In the rows, 128 means zero.
Facts:
kasil | pefu a
letrir | pefu b | brivis brifo | vodror flostel fomitun kasil rorer
sepu | pefu c | funostun j | zute u | brivis brifo
fledro | pefu e | funostun h | brivis grabror | vodror klobul saklebil flumibru
motra | pefu d | funostun h | zute k | brivis skofe | vodror bulol difi tigrin dubrak fedra gralu
flostel | pefu a | brivis drudal
bakom | pefu a | funostun j | zute k | brivis buves | vodror bronem
dragen | pefu a | funostun j | zute u | brivis plazo
grones | pefu g | funostun i | zute q | brivis plazo
rugik | pefu d | funostun h | zute q | brivis staral
gufom | pefu d
fofik | pefu e | funostun h | zute l | brivis grabror
kleskupin | pefu g | funostun i | zute n | brivis paklu
dusuk | pefu b | funostun j | brivis paklu
dobrefim | pefu c | funostun h | zute m | brivis brifo | vodror grabror tugal
mirer | pefu a | funostun i | zute n | brivis kasil
rotrudrur | pefu g | funostun h | zute t | brivis bebul | vodror klobul tigrin drudal drufles laklur
tuske | pefu a | funostun i | zute l | brivis paklu
nuros | pefu f | funostun j | zute k | brivis flostel
drudrar | pefu g | funostun j | zute l | brivis letrir
liflak | pefu e | funostun j | zute t | brivis paklu | vodror migik guklan
skofe | pefu b
saklebil | pefu a | funostun i | zute l | brivis staral
dubrak | pefu d | funostun j | zute p | brivis flostel
grabror | pefu a | brivis drudal
dusko | pefu b | brivis brifo | vodror flugom
flugom | pefu a | funostun i | zute m | brivis skofe
meskos | pefu a | funostun h | zute p | brivis plazo
buzar | pefu a | brivis kasil | vodror vifletris
bebul | pefu d | brivis skofe
bulol | pefu a | funostun i | zute n | brivis bebul
ratin | pefu b | funostun j | zute k | brivis vasta
plisko | pefu g | funostun i | brivis paklu
stetrok | pefu b | funostun i | brivis bebul
voflo | pefu g | funostun j | zute q | brivis paklu
dipes | pefu b | funostun h | zute r | brivis flostel | vodror tigrin skofe pladurus
paklu | pefu b | brivis brifo
geplon | pefu f | funostun h | zute k | brivis staral | vodror voflo buves kleskik grones
bogran | pefu c | funostun i | zute r | brivis dusko | vodror brifo felifli
laklur | pefu f | funostun j | zute k | brivis dusko
flepus | pefu a | funostun h | zute v | brivis difi
plova | pefu a | funostun h | zute o | brivis plazo
kleskik | pefu a | funostun i | brivis buzar
nere | pefu f | funostun i | zute t | brivis drudal | vodror flugom fomitun tuske riko
brovul | pefu d | funostun i | brivis gufom
drudal | pefu a
bradretrum | pefu a | funostun h | zute q | brivis bebul
lavil | pefu a | funostun j | zute u | brivis flostel
redol | pefu a | brivis skofe | vodror bulol braskar sevim flostel difi brastefla
vima | pefu b | funostun j | zute o | brivis gufom | vodror flostel vaston stetrok drudrar plova
riko | pefu b | funostun j | zute w | brivis letrir
bitil | pefu a | funostun j | zute o | brivis bebul | vodror vovin drufles divor tugal
buves | pefu c | brivis staral
fedra | pefu c | funostun i | zute k | brivis bebul
sapos | pefu a | funostun j | brivis plazo
brastefla | pefu a | funostun i | zute m | brivis vasta
klobul | pefu b | funostun i | zute v | brivis letrir
drufles | pefu a | funostun i | zute w | brivis buves
trizus | pefu c | funostun h | zute n | brivis brifo
migik | pefu g | funostun h | brivis grabror
gralu | pefu d | funostun j | zute s | brivis buzar
guklan | pefu a | funostun h | brivis vasta
gradras | pefu a | funostun h | zute s | brivis buves
vaston | pefu a | funostun j | zute p | brivis letrir
troskos | pefu g | funostun j | zute r | brivis paklu | vodror brifo
pligrak | pefu a | funostun h | zute s | brivis difi | vodror dusuk flitak
zeplil | pefu b | funostun i | brivis flostel
suflok | pefu f | funostun j | zute l | brivis dusko
pladurus | pefu g | funostun i | zute u | brivis redol
plazo | pefu b | brivis kasil
bronem | pefu g | funostun h | zute q | brivis difi
tigrin | pefu b | funostun i | zute u | brivis buzar
mufol | pefu e | funostun i | zute k | brivis difi
volubal | pefu a | funostun h | zute r | brivis drudal
gubek | pefu g | funostun h | zute t | brivis staral | vodror flostel vifletris
drosti | pefu a | brivis brifo
staral | pefu g
zetrom | pefu b | funostun i | zute m | brivis gufom
felifli | pefu a | funostun j | zute k | brivis letrir
pleklis | pefu b | funostun j | zute k | brivis buzar
difi | pefu a | brivis drudal
vifletris | pefu c | funostun j | zute o | brivis flostel
tugal | pefu g | funostun j | zute v | brivis plazo
divor | pefu a | funostun i | zute w | brivis bebul
mapem | pefu f | funostun h | zute u | brivis dusko
braskar | pefu d | funostun h | brivis buzar
plofo | pefu a | funostun j | brivis difi
rorer | pefu a | funostun j | brivis vasta
tevak | pefu b | funostun j | zute k | brivis grabror
fomitun | pefu d | funostun h | zute n | brivis gufom
sevim | pefu a | funostun i | brivis buves
dretra | pefu f | funostun h | brivis letrir | vodror gradras fofik brovul
flitak | pefu a | funostun h | zute v | brivis drudal
silurem | pefu b | funostun h | brivis redol
vasta | pefu d | brivis gufom | vodror divor
trereplis | pefu a | funostun j | zute p | brivis buves
pleplagra | pefu f | funostun h | brivis vasta
tobra | pefu d | funostun h | zute l | brivis bebul | vodror plazo dubrak drufles meskos
brifo | pefu e
zofim | pefu c | funostun h | zute k | brivis redol
vovin | pefu a | funostun j | zute o | brivis letrir
stetras | pefu a | funostun h | brivis buves
flumibru | pefu d | funostun j | zute k | brivis drosti

Known rows:
[138 100 153  92 170 104 166 110]: dipes
[102 109  78 151  84 132  99 123]: felifli
[125 115 121 110 144 119 129 137]: bakom
[131 149 136  88 163 115 143 143]: flepus
[121 108 116 184  28 116 139  64]: trizus
[123 157 122 141  14 158 120 145]: dusko
[111 126 129  67 185 119 159 130]: volubal
[135 134 127  78 147 106 174 108]: bronem
[103 126 112  94 148 127 135 125]: guklan
[132 123 129 105 127 114 153 108]: silurem
[156 165 179 114  87 131 139 147]: skofe
[104 132 125  92 159 120 132 128]: saklebil
[142 159 229 145  88 129 163 129]: vasta
[104 115  59 140  46 128 126  92]: drudrar
[109 112  79 143  55 127 112 100]: kleskupin
[113 121 116  94 156 119 142 132]: sapos
[121 139 110  84 127 113 157 106]: grones
[156 173 187 138  45 126 166 114]: buves
[134 114 196 156 123 107 161  90]: motra
[108 109  80 137  57 125 120  97]: plisko
[123 100 148 102 174 114 146 146]: bitil
[121 147 105  91 117 113 152 103]: stetrok
[109  87  82 141  69 128 134 101]: troskos
[ 73 126  97 126 105 145 113 138]: mapem
[151 128 139 105 135 102 152 116]: tevak
[124 139 137  72 176 115 159 146]: lavil
[ 89 141 131  51 199 134 160 148]: nere
[100 152 113  80 143 123 142 132]: brastefla
[108  99 114 157  45 123 151  69]: bogran
[151 167 155 104  76 136 146 151]: staral
[104 107  75 135  60 125 132  98]: voflo
[132 204 153  73 119 146 144 168]: flostel
[112 142 169 138 119 108 172  78]: braskar

Rows, some named above:
[134 131 201 137 144  95 178  84]  dubrak
[105 119 129 106 167 134 131 147]  geplon
[137 135 136  88 146 104 168 100]  fofik
[134 161 166  88 118 151 141 183]  redol
[108 100  72 154  50 126 115  87]  riko
[142 143 141 101 131 104 148 104]  mufol
[113 124 129  66 187 119 161 129]  volubal
[ 84 123  66 131  82 138 110 118]  vaston
[105 107  75 135  59 126 131  98]  voflo
[109 128 172 127 127 116 181  84]  rugik
[100 126 116  79 166 126 151 133]  bradretrum
[135 163 167  88 119 148 140 182]  redol
[109 134 119  93 149 124 133 134]  mirer
[159 133 135 130 107  95 136 116]  tugal
[148 137 163 152  90  92 151  70]  fedra
[124 138 135  75 176 115 161 149]  lavil
[148 128 156 146  86 100 164  75]  zofim
[ 90 101 113 164 103 129  83 133]  laklur
[149 147 150 116 108  94 193  77]  vifletris
[117 114 129  65 189 122 157 137]  pligrak
[ 99 161 105  68 144 129 151 135]  flugom
[ 96 142 128  54 198 131 161 146]  nere
[117 133 106 169  47 115  96 102]  klobul
[104 128 127  90 152 124 132 131]  saklebil
[127 115 118 111 142 121 128 136]  bakom
[134 203 152  71 119 146 144 167]  flostel
[122 112 119 172  28 114 152  80]  sepu
[133 135 133  91 147 107 169 103]  fofik
[122 146 123 147  21 153 114 138]  paklu

